Here is a tiny trained network, its code and every weight. The questions are about switching its units off for an input and a class, where a switched-off unit gives its printed mean instead of its output.

import numpy as np


def w(rows, s, z=0):
    codes = np.array(rows[::2]) - 128.0
    scale = np.full(codes.shape[1], s)
    scale[-1] = z or s
    return codes * scale


def f(y):
    return y / 2 * (1 + np.tanh(0.7978845608 * (y + 0.044715 * y**3)))


def log_softmax(a):
    a = a - a.max(-1, keepdims=True)
    return a - np.log(np.exp(a).sum(-1, keepdims=True))


def net(x, mask):
    res = np.array(x, float).reshape(1, 6) / 4 @ E
    y = f(res @ A[0][:, :-1].T + A[0][:, -1])
    res = res + np.where(mask, y, B[0][:, -1]) @ B[0][:, :-1]
    return log_softmax(res[-1] @ U[:, :-1].T + U[:, -1])


A, B = {}, {}
E = w([
[64,101,147,129,76,49,110,147,119,190,79],'x0',
[140,128,124,140,137,118,149,140,132,142,130],'x1',
[148,166,171,142,98,131,103,119,191,154,142],'x2',
[91,151,96,118,112,163,90,182,111,197,146],'x3',
[124,109,147,121,147,91,76,157,116,106,251],'x4',
[92,134,78,194,82,133,149,101,123,112,161],'x5',
],0.015)
A[0] = w([
[170,97,124,177,176,62,161,75,127,67,115,63],'N1',
[56,115,68,236,67,118,139,62,137,112,192,34],'N2',
[136,76,142,144,153,57,55,158,120,105,254,25],'N3',
[80,75,176,116,37,39,134,158,101,156,95,45],'N4',
[124,143,112,132,88,232,92,237,122,145,145,62],'N5',
[139,110,209,92,93,85,137,24,155,82,133,71],'N6',
[145,178,180,154,64,123,76,100,232,136,143,68],'N7',
[84,54,70,84,142,109,148,131,47,73,113,60],'N8',
[165,76,197,27,173,112,74,185,135,130,97,2],'N9',
],0.0085,0.0071)
B[0] = w([
[98,179,89,142,110,30,118,96,70,183,159,212],'N1',
[81,185,179,35,177,97,211,168,203,114,118,228],'N2',
[133,159,130,173,71,192,66,99,168,116,25,255],'N3',
[244,115,84,61,130,175,138,57,69,85,172,233],'N4',
[135,149,81,101,129,94,67,111,82,188,155,197],'N5',
[82,151,88,111,139,71,68,96,89,190,142,211],'N6',
[181,43,138,151,189,119,128,242,13,83,86,198],'N7',
[120,95,167,186,156,134,112,210,81,101,116,203],'N8',
[70,179,151,95,146,124,236,153,170,130,136,210],'N9',
],0.011,0.0096)
U = w([
[101,157,168,66,142,117,158,145,181,137,115,92],'0',
[90,129,90,124,103,84,78,119,111,203,145,96],'1',
[137,72,144,181,144,121,122,200,104,105,114,91],'2',
[123,129,115,161,76,164,119,73,170,137,8,112],'3',
[200,129,107,111,149,175,130,62,140,72,204,109],'4',
[114,89,142,133,110,126,122,114,159,144,141,252],'5',
],0.015,0.027)

Each question gives the input, the list of numbers given to net, and the class t.
The units are the neurons (one row each of A and B). Each row of codes is followed by its name. A weight is (code - 128) times the scale printed after its matrix; where a second scale follows, it is the last column's (A, B and U).
mask holds one flag per neuron, in row order. A switched-off neuron (its flag False) gives its mean, the last column of its row in B, instead of its output. The means were averaged over made-up inputs and are rounded, as every weight is.
A unit's drop is (log p(t) with every unit on - log p(t) with that unit switched off) / (log p(t) with every unit on - log p(t) with every unit switched off).
The circuit of an input: a set's keep is (log p(t) with only the set's units on - log p(t) with every unit switched off) / (log p(t) with every unit on - log p(t) with every unit switched off). Starting from all 9 units, units are removed one at a time, each time the one whose removal leaves the highest keep (on an exact tie, the one counted first), for as long as the keep stays at least 0.8.
units of the circuit, in order: the units of the circuit, biggest drop first
top k neurons: the k neurons with the biggest drops, biggest first
drop when u is switched off: that unit's drop, to one decimal
input [4,7,4,-6,7,-2], class 3: top 2 neurons : N3, N5
input [-8,-3,-8,6,-5,2], class 2: units of the circuit, in order : N8
input [5,-6,5,5,4,1], class 5: top 2 neurons : N6, N1
input [-7,5,3,8,6,-2], class 1: top 2 neurons : N5, N4
input [-7,8,1,5,7,-5], class 5: top 3 neurons : N4, N3, N5
input [-6,8,-4,1,-5,2], class 5: top 2 neurons : N4, N3
input [-4,-2,-6,-1,-1,-7], class 0: top 2 neurons : N9, N7
input [0,-1,8,-1,0,-6], class 2: top 2 neurons : N7, N2
input [-1,-2,-2,4,-3,4], class 0: top 4 neurons : N3, N2, N1, N6
input [-6,-8,-5,3,-4,-2], class 5: top 3 neurons : N4, N3, N7
input [8,-1,6,-1,-7,4], class 4: top 2 neurons : N4, N3
input [8,1,-2,-4,-6,3], class 4: top 2 neurons : N4, N3
input [-4,-3,2,-8,-8,4], class 1: units of the circuit, in order : N1, N6
input [-7,-5,3,3,-6,1], class 4: units of the circuit, in order : N3
input [-6,-7,1,-7,-6,3], class 1: units of the circuit, in order : N1, N6
input [-6,-5,8,-8,0,7], class 1: units of the circuit, in order : N6, N1
input [6,2,6,-2,-4,4], class 2: drop when N9 is switched off : 0.0
input [8,6,-2,2,4,8], class 0: drop when N2 is switched off : 1.3
input [-2,5,-5,5,8,8], class 0: drop when N2 is switched off : 1.6
input [-5,3,-2,7,3,-4], class 1: units of the circuit, in order : N5
